Below is a small trained network, with its code and all its weights. Each question gives an input and a class and asks what happens when units are switched off, that is, made to give their printed mean instead of their output.

import numpy as np


def w(rows, s, z=0):
    codes = np.array(rows[::2]) - 128.0
    scale = np.full(codes.shape[1], s)
    scale[-1] = z or s
    return codes * scale


def f(y):
    return y / 2 * (1 + np.tanh(0.7978845608 * (y + 0.044715 * y**3)))


def log_softmax(a):
    a = a - a.max(-1, keepdims=True)
    return a - np.log(np.exp(a).sum(-1, keepdims=True))


def net(x, mask):
    res = np.array(x, float).reshape(1, 4) / 4 @ E
    y = f(res @ A[0][:, :-1].T + A[0][:, -1])
    res = res + np.where(mask, y, B[0][:, -1]) @ B[0][:, :-1]
    return log_softmax(res[-1] @ U[:, :-1].T + U[:, -1])


A, B = {}, {}
E = w([
[78,197,192,97,157,135,62,89,176],'x0',
[87,116,153,99,225,73,183,149,116],'x1',
[196,101,194,200,107,99,69,156,98],'x2',
[126,155,101,176,42,8,103,115,150],'x3',
],0.012)
A[0] = w([
[114,87,77,94,171,171,201,136,121,138],'n1',
[129,75,121,155,143,129,170,117,137,179],'n2',
[179,81,46,170,10,88,159,146,117,189],'n3',
[234,98,133,204,32,125,68,142,116,253],'n4',
[21,168,157,125,146,77,56,132,142,192],'n5',
[54,151,69,63,92,169,160,114,149,107],'n6',
[79,149,82,96,102,209,122,130,121,115],'n7',
[92,128,138,110,144,154,25,142,143,95],'n8',
],0.014,0.0059)
B[0] = w([
[247,109,153,108,177,135,147,127,127,196],'n1',
[158,193,93,115,176,135,79,149,105,157],'n2',
[128,188,219,194,34,140,149,89,130,230],'n3',
[172,208,165,206,152,12,225,128,88,254],'n4',
[86,195,77,93,103,89,119,110,140,197],'n5',
[32,147,147,107,34,141,95,75,175,188],'n6',
[128,124,80,23,150,144,146,77,192,170],'n7',
[143,132,173,159,24,159,136,122,131,160],'n8',
],0.014,0.024)
U = w([
[60,177,104,80,89,112,77,109,153,231],'0',
[139,103,177,255,37,153,76,177,60,83],'1',
[189,75,90,135,210,125,79,244,33,140],'2',
[174,104,108,61,141,204,102,124,140,2],'3',
[196,238,190,142,65,113,175,82,120,176],'4',
[81,32,73,212,71,139,130,126,132,20],'5',
],0.0088,0.0042)

Each question gives the input, the list of numbers given to net, and the class t.
The units are the neurons (one row each of A and B). Each row of codes is followed by its name. A weight is (code - 128) times the scale printed after its matrix; where a second scale follows, it is the last column's (A, B and U).
mask holds one flag per neuron, in row order. A switched-off neuron (its flag False) gives its mean, the last column of its row in B, instead of its output. The means were averaged over made-up inputs and are rounded, as every weight is.
A unit's drop is (log p(t) with every unit on - log p(t) with that unit switched off) / (log p(t) with every unit on - log p(t) with every unit switched off).
The circuit of an input: a set's keep is (log p(t) with only the set's units on - log p(t) with every unit switched off) / (log p(t) with every unit on - log p(t) with every unit switched off). Starting from all 8 units, units are removed one at a time, each time the one whose removal leaves the highest keep (on an exact tie, the one counted first), for as long as the keep stays at least 0.8.
units of the circuit, in order: the units of the circuit, biggest drop first
most important unit: the unit with the biggest drop
top k neurons: the k neurons with the biggest drops, biggest first
drop of u: that unit's drop, to one decimal
input [7,4,3,-5], class 0: units of the circuit, in order : [n4; n3]
input [-4,1,-1,-8], class 3: most important unit : n4
input [2,7,1,-3], class 2: units of the circuit, in order : [n3; n4; n6]
input [2,-1,5,-8], class 1: units of the circuit, in order : [n4; n5; n7; n1]
input [5,3,8,-7], class 1: units of the circuit, in order : [n4; n7; n1]
input [8,2,3,-1], class 0: top 4 neurons : [n4; n3; n5; n1]
input [-1,1,-6,-8], class 3: top 2 neurons : [n1; n4]
input [3,-2,-8,-7], class 0: top 2 neurons : [n6; n4]
input [3,8,-3,-4], class 3: top 3 neurons : [n4; n3; n1]
input [-2,1,-8,-7], class 3: top 2 neurons : [n1; n4]
input [-8,2,-4,-5], class 3: drop of n4 : 0.5
input [2,3,-4,-5], class 3: drop of n3 : 0.2
input [5,2,-1,-8], class 3: drop of n3 : 0.3
input [-2,-4,-7,-6], class 3: most important unit : n1
input [-4,-1,-6,-5], class 3: top 2 neurons : [n4; n1]
